Each row has a class, written after it.
[-18   1   0  21   0  -1  11   1   9 -24 -25 -20  -3   3 -10  12   7  -1
 -19 -14  38  -9 -10  -8   0 -11 -27   3 -12  47  19 -24 -47   0  11 -11
 -34]	J624
[-10   8   2 -42  46 -14  14 -45  47   8  49 -54  37  -5 -24  30  18  -6
   4 -21 -34  16  16 103   8  31   9 -19  45  37   9  20   9  -7  47 -55
   0]	J415
[-11  -6 -28  -3 -19 -11   7  -4  53  29  11 -58  52 -10 -31  14  -3   5
 -17 -60 -17  28   3  68 -26  18  -8  15  53  49   9   6  50  -5  51 -25
  -6]	J181
[-21  35  33  12  13 -17   6   7   6  -4 -13 -12 -19 -24   0  18 -12  -5
 -25  35  33  -4  -4 -27  47 -17 -11  37 -20  20  17  -6  25   5 -25  16
  -8]	J130
[-12  17  -9  25 -16  16  11  -7  11 -10  -4 -17  30  37 -18   3   0  22
  -2  -6  11  -5 -13 -11  22  -5 -14 -20 -10  15  -2  -9   8   0   5  -7
 -20]	J824
[ -8  25  -5 -60  60  24  28 -42  32   3  43 -64  75  -3 -50  15   9   0
   4  -2 -24   6  17  26 -29  21 -23  -3  40  86 -16   8   3  -2  24 -35
  20]	J415
[-32  -3  -5  27  11 -27  23   0  21  -8 -10 -11   5   1  -6  37  -9 -19
  -1  -5  31  13   9  23  18 -19 -15  -4  -3  58  12  -3 -34  12  20 -11
 -42]	J181
[ -4  17  20  13  16  18  21  -4  18  -7  21 -16  23  27  -2 -14 -18 -21
 -23  34   7  17  -4   5  31   6 -23 -15 -28  42  13  -9  -3  10   7  -8
 -20]	J415
[ -26  -17  -41   37   -3  -30    0   66   33   -1   34    4   46   55
    0   35   -2   -5  -26    9    4   -5  -26   81  -18   82  -19  -15
   37   37   36   21 -114   27   26  -42  -41]	J886
[  3 -12   2 -40  30  18  -7 -16   8 -35  -2 -12   1 -25 -12   8  -3  17
   1 -36  -4 -13 -17  -8  -6 -11  14   9  14  53  26   8  26  12  41 -20
 -14]	J624
[-27  13  -1  30  15  -1  24   5   3 -24 -18 -12  -7 -28  14  13  -3  -2
  17  16  22 -12  19  -6  11   2   0 -23 -11  38   8 -27  -1  10  -4   1
 -17]	J327
[  0  16  -7  49 -21 -17  18  13  22   2 -13 -22   0   0 -26  38 -14 -25
   2  52   9  27  -2 -22  46  24 -21  -5 -29  48 -17 -16 -57  33  35  -4
 -47]	J191
[ -8  -1  22 -63  26  -9  52 -48  46   4  34 -11   8   5  -2  21  17 -45
 -19 -21 -18  59  45  59  24  39  -3  46   6 101  35 -21 -11  -9  49 -55
 -58]	J136
[ 10 -32 -40 -47   8 -16  31 -17  35  36  27 -14  36   5 -15  39  42  24
 -20  10 -40  33 -23  41 -25  52  -4   9  33  28  -1  26 -47  26  62 -39
 -10]	J666
[-38  26  -9 -38  42 -29  28 -39  43  15  18   6  28  37  -8  35  -1  -5
 -11  -8 -42  44  -3  -1 -25   1 -10  54  -1  42 -14  38   1   7  65 -35
  -6]	J191
[-19  35  -6 -43  34 -31  50  20  29  -8  27 -58  45  -1 -13   1   7  35
 -11   1 -12  -4  13  57  -3  59  -6   9  23  33  39  27 -10   7  63 -64
 -35]	J624
[ -7  -9  25  26 -11   4  -4 -12  12   6 -13  -5   9  27 -14  23 -15 -14
 -18  37  29   0   0 -24  28 -41  -5 -14 -11  26   3 -12 -11  -1  10 -14
 -27]	J415
[-18  10  41   1  64 -31  28  -3  21  25  33   6  35  -1  28 -17 -19 -35
 -27   5  12  67 -53  39 -18  -6 -43  15  30  36   2  21  39  23  63 -47
 -31]	J191
[ -3  16  22  -1   4   0  37 -16  15  -9 -15 -37  -3  -6 -18  12   6  10
   7  11  23   0 -10  15  25 -32 -16 -12 -12  35  -7  -4   2   0  20 -26
 -23]	J624
[-24   3  -6  14  14  -7   5   3  19   6  -9 -22  20  31 -45  17 -12  16
   6 -24  10   9   5 -23   7 -11 -22 -15   8  20 -14 -18 -14  15  22 -12
 -26]	J666
[-26   7 -21   8 -20 -31  29  -6  61  24  18 -31  36  75 -22  16  10   4
 -11   9 -12  20  11  86  -1  -7  -9 -27  37  34 -35  21 -30   1  -9  11
 -11]	J181
[ -9   1  -8  -6  97 -53  17  -5   7  15  31 -34  37 -14  19  -1   1 -25
 -55 -59 -28  13 -33  42  -8  34 -33  -2  50  16  -2  41 -34  10  51 -29
  -5]	J181
[-29  -8   1  -2  58 -42  21   5  -3  49  19 -65  54 -14 -23 -13  -7 -15
 -29 -13 -10  13  -6   6 -35  23 -34 -42  46 -17 -22  38 -42  16  44 -13
  -3]	J181
[-61  35  10 -26  49  -4  46 -11  38  -7  17 -14  39  41  16   5 -13   2
   4 -19  -6  12  30  42 -17 -24   2   5  -5  50  -8  10  37   1  29 -31
 -28]	J136
[ 10  -7  26  20   0  -1   7  -4  46   2   7 -10  -2 -15 -24  10  -9 -18
 -20   6  25  18 -10 -36   4  38 -22  11 -14  52  -3  -4  18  14  31  -4
 -44]	J191
[ -8  12  -1  -3  -4  19  25  -5  18 -15 -32  -8  -9 -21  -2  18  14  -8
   7  19  16   2 -23 -18  17   3   3  11 -32  35  13 -19   4  18  20 -38
 -19]	J327
[  3  25  -7  23  33  -9   3   7  37  53  18 -31  35   3  16  12 -12   3
 -24  27 -23  35   2  39   3  28  -9  -4   8   3 -23  12  35  15  22  39
  26]	J332
[ -8  -1   3   4   4  -7  16  24   9 -29 -29  -9  -1   4 -32  13 -12  20
   3 -15  25 -10  19 -26   2 -23  -1  27 -12  59  27  -2 -15   6  15 -27
 -31]	J136
[  5  -7   4  47  17   0  11   6   7  -4 -24 -35  28  18 -28  15 -12  21
  -7  13  17  17   7 -32  -3  -9 -10  -9   4  39  -1 -36 -32  17  11 -15
 -18]	J130
[-20   3  30  -9  20 -19  19 -30  42  15 -13 -16 -15 -14 -41  47   7  -5
  -4  -4  11  33  24  11  25   3  11   5 -14  47  14 -13 -30   2  37 -23
 -21]	J332
[-37  12 -17  13  22  14  10 -30  28  -4  11 -30  26  56  -6  29 -17 -15
  -2   5  -7  17  28   7  30 -13 -29 -10 -11  52  12 -18  -3   6  23  21
 -13]	J415
[ -8  20  -4 -24  38   3  -8  -4   9   7 -13 -38  24  -8 -23  24   2   8
   3  -6   1  -1   4   1  24 -16  -4  -6  23  27   7  -3  11 -13  21 -26
   8]	J327
[ 35   5  -1  50  38 -29  18  79  59  46 -22 -30  20  23 -21  29 -32  16
   8  25  -2  27  35   8   8  48  -2 -14  -1  20 -15   3 -20  20  43 -27
   0]	J327
[-11  -7 -38 -18  27   9   0 -23 -10  35  -6 -23  42 -51  -5  33  26  33
  37  22 -23  41  24  10 -42  65  17   5 -16 -13  34 -17  -8  11  45 -20
  36]	J136
[  0   0  -8  -3   1  -5  33  -1   7 -11   8 -23  16 -17 -18  24   8 -10
  -5   4   6  -8   2   1   7  -5  -8  14   4  65 -13  19 -20  19  17 -10
 -30]	J824
[-62  60 -16 -56  45 -13  17  -8  33  14  23 -22  46  11  -2  18 -12  -8
   3 -27 -29  40  15  66  30  26   7  18   0  37  16   3  28   9  52 -32
 -17]	J136
[ -9   7 -22 -33  43   6  69 -24  28  18  14 -24  51   3 -21  40  23  11
  12 -22  28  29  18 -14   3  56 -46  33 -23  77  12 -17   2  13  51 -31
 -38]	J824
[ -1   2  39   9  20 -12  33  -7  22  -9 -22 -23   2  27 -20  15   8   1
  -7  14  33  18   5  13  17 -28  -2   4 -12  41  12 -29 -15   1 -13 -33
 -18]	J181
[-19  -8  -2  31 -33 -24   4 -24  34  18   5 -11  -1  15 -34  38   0 -25
  -4  28 -11   7   2  27   9  -3   6 -10  -5  18 -23  26 -50   7  -2  -6
 -17]	J181
[ 20  19 -12   7 -22  21 -17 -36  25 -18  -6 -14   2  26 -26  42 -11  43
  13  27   1 -22  -8 -31  54  -7  -2  36 -22  25  30  13  66  -2  22   3
 -19]	J624
[-17  -5   3  27   5   8  29 -16   1 -25  -2 -23   7  20   2  13 -11   7
  11   4  11 -16  -1   8   5 -40 -26 -33   3  45  -7  -6 -13   2  15  -7
 -29]	J624
[-29 -14 -20 -11  40 -34  21   6   0  22  17 -44  46  41   6  -3  33  -5
 -22  -5  -2  27 -40  78 -30  22 -16   8  32 -18  14  21 -50  40  39 -27
 -14]	J886
[  4  -3 -11  10  46  -4  -6 -10   0 -20  -8 -21   6  19 -15  32   9  26
  12  36  34  21  22 -16  33 -24 -11   5 -13  34  31  -9 -26  21  14  18
 -32]	J666
[-10   7  27 -17  10  -4  10  -6  28   2 -44 -22 -15 -19 -17  32  -2 -18
  -2  -3   7   3  -6 -35  -8 -32   5  22  12  22   4  -6  14   4  15 -31
  13]	J181
[-27   3 -13 -12  16 -17  16 -45  31 -18 -17 -22 -18 -35 -17  37  13  -1
   3 -29 -23  -3  -2   4 -15 -17  27  29  10  42  -6  24   8  33  48  -1
  -9]	J332
[  1 -12   1  21  11  20  25   9  19 -13 -10 -33  28 -14 -15  -4  -6   8
  -5  -4  13  -7  -2 -14 -39   1 -12 -18   3  52  -2 -19   4  18  19 -19
   2]	J415
[-14  21 -12  12   0 -22 -21 -13  25 -21 -15 -13   5  58 -37  41   6   2
   5  27  26   0 -18  -9  43 -26 -11  24   2  34  -6  -1 -25  22   4   5
 -40]	J191
[-40  41   7 -83  19 -29  23  38  18  31  21  -7  35 -36   0   5   2  15
 -25  20 -45  -7 -25  40 -36  58  35  46  19   4   2  22  19  34  21 -36
  30]	J624
[-25  29   4  -5  -1  14  12   2   6 -11   6 -14   9  -5  -5  10  -6 -25
 -13  39  -4  -5  -3  -4  17  15  -9  -9 -12  32  12  -1 -40  12   8 -10
 -18]	J332
[  6 -27  -8   5 -15  13  -1 -11  16   2 -14 -23  12  55 -37  28  -5   5
  -3 -30  21 -19   9 -23  25 -45 -22   9  -6  35  -6 -12  21 -13 -13  10
 -17]	J181
[ 32 -14 -34 -50  21 -14  31 -30  32  14 -18 -42  -8  -9  15  36  44  -3
 -11   0 -24  22  21   9  33  24   5  14  28  32  11   7 -13   2  63 -10
 -17]	J327
[-47  10 -15  20  36   1  16 -16   5 -12   4 -13  36  63   6  13 -15 -12
 -14 -30   7  16 -18  27  24 -40 -44   0   4  58   8 -15  -9  10  22  -9
 -37]	J136
[  1  14  -4 -35  32 -14  35  61  26  61  18 -27  49 -13  -2  -9  -5  -7
 -19  12 -16  25   8  16 -20  99 -33 -23  31   8  -6  -4 -34  10  29 -25
  12]	J136
[-30  40   6  33  -3 -18  23  25  46   6   1 -23  11  63 -10  28 -18 -40
 -21  35  -8  -9   2   6   2  -1 -37  16  21  32 -33   3 -52  11 -22 -18
 -14]	J130
[-42  38  -9   2  30  -8  43 -21  23  20 -14 -78  55  34 -26  20   9  25
  29 -10   4  16   5  46   4 -20  -7  -8 -12  -5 -20 -23  47  15  19 -29
   5]	J181
[-11 -18   6   1  13   4   5  -6  27 -22 -10 -30  18  36 -32  -1  -1  -2
 -19 -26  21   4   9   2 -11 -29 -10  -5  14  55  21  -9 -26   4  27 -25
 -28]	J415
[-14 -34 -12 -11 -12 -41  -8 -16  57  15   3 -17  -6 -14 -10  39  34  17
 -16 -22   5   7 -12  38 -20  35  22  21  33  15   4  11  30  22  38  10
 -21]	J191
[ -4  -8  17  11 -19 -11  18  -4  22  -1  -5 -11   1  33 -29  37  -2 -10
  -6 -12   8  -6  -2  13  29 -37 -14  12  23  50  -5  -1  -4  -2   7 -28
 -27]	J824
[-29  -6  12  19  24  13   1   7   7 -25 -14   7  10  45   0  13 -19   7
  -1   1  27  -2 -14 -32  -3 -25  -3  -2 -10  27  23  -5  -4  21  14  -2
 -23]	J886
[ 14  15  19   5  10   6  14 -20  26 -20 -21 -12   3  -9 -19  22 -11  27
  -6  31   3  11  -3 -52  30  -6  17  -9   5  41   8  -3   1   7  31 -28
 -24]	J130
[ 25 -21  15  14 -39 -14  32 -31  30  26  44 -21   7 -21 -28   9  13 -23
  -6 -47  -9 -13 -15  45  20  55 -10  26   4  10 -22  15  65   5  22 -45
 -46]	J824
[ -7 -21 -28  13   5  11  18  23   3 -15   1 -30  36   4  -4  23  18  43
  -5   9  14  -9  -3  18 -13   6  -6 -17   6  43  11 -32 -18  21   5  -5
 -16]	J666
[-15  10  -7  34 -22 -11   1   4  10 -29  -1  -2   8  -4 -13  12  -8   4
  -7   7  15 -32  -3  11   0 -12  -3  12  15  48   4  -6  -1   7 -20  -3
  -5]	J415
[-11 -13   2  22  -9 -19  15   4   3   9 -11 -25 -20 -20 -13  16  21  -2
 -32  10  24   4 -22   1  26 -12 -31  -9 -16   6  -2   2 -44   9   3   9
 -20]	J666
[-21  -5   7  27  64  14  23  -8  15 -13  21 -15  58  60  13   0  -7   1
 -22   7  -8  36 -21  28 -13 -16   2 -29  -9  51 -19 -32 -26  45  33 -33
 -48]	J666
[ 42 -29  31 -36  28  -2  53   9  18 -13  23 -31   1 -30   0 -28  29  -7
  -1  -6  31 -10  14  24 -24  72  -8  -1  10  46  13 -23  -3  19   9 -35
 -48]	J624
[-16  18  12  23 -17   1   7   7  25 -10 -32  -9   5  39 -16  22  -4 -12
 -14   2  24  11 -13  -3   7 -68 -17  15  16  48  -8  -5 -17  -3  -1 -16
 -11]	J824
[-18 -10  17   4   8   8  10  -6  34  10 -42  -9 -23 -31   8  27   0 -19
  -8   2  27  19   5 -33  -5 -24   4   6 -18  37  -2 -13  12  16  28  10
 -15]	J136
[ 19 -36  14 -42  12 -24  49   3  -9  33  25 -49  59  29 -17   9  31  33
  20  -6  -6   5  17  77 -23  23  26   3  47  -9  -1 -17  18   9  30 -76
 -18]	J886
[-43  20  14  19   9 -29  26 -28  52   8 -11 -16  12  56 -50  36  -3   8
 -12 -32   9  15 -24   9  17  -5 -11  -1   9  25 -20   8 -30   9  34 -36
 -29]	J886
[-19  31 -17 -47 -19  -5  29  13  12  17 -16 -10  35 -27  -1  11  26  61
 -15  38  -4 -22 -18 -40 -33  47  22  31  -1 -26   8   8  26   5   6 -31
  22]	J130
[-38  13  10  37 -16  -6  -4  32  11 -16 -35 -16  -2 -17 -42  -1 -14 -10
  -1   3  34  -9  -3 -13 -10 -23  -3 -20  -1  37   4  -8 -50   2  -4 -30
 -19]	J327
[-21  22  27  17  -2   9  11 -29  36  -7   1 -28  -4   9 -53  30   1   3
  -7  24  16  15  -5  -7  36 -14 -12   2 -40  34   2  -4 -10   5   7 -26
 -30]	J666
[  4   6   8  32  -5  -8  21 -17  39  -3 -18  -4   6  44 -29  36   0  12
   1   4  11  -3   8 -35  10 -12 -11  -8   6  30 -20  10 -26  -5  18 -24
 -26]	J824
[-20 -49 -47 -42 -58 -24 -21   1  14  58  11  18  33   7 -31  37  38  11
  11  10  14  -1  11  38 -65  35  -9  -6  76 -10  17  24 -66 -20  14 -17
   0]	J332
[-31 -13 -25 -30  -1 -19  63 -38  23  25  27 -12   7  41  11  43  14  -5
  27  14 -27  12  54  52  21 -14 -16 -16   2  35 -25  27 -15  -7  23  10
 -25]	J136
[  7   4   9   1  24  24   2   9  29  -7 -25 -30  11  22 -25  37 -13  -9
 -15   8  11   5 -13 -23  23 -35 -28  13  -4  65  15   6 -17   1  34 -35
 -18]	J136
[-19 -16  22   7  13 -24   1  10  24   6  -6  -7  -6 -31 -22  14 -12  -7
  -3 -31  22  12   6   1 -17  13  17   2  17  25   6   9   1  17  30  -6
 -20]	J886
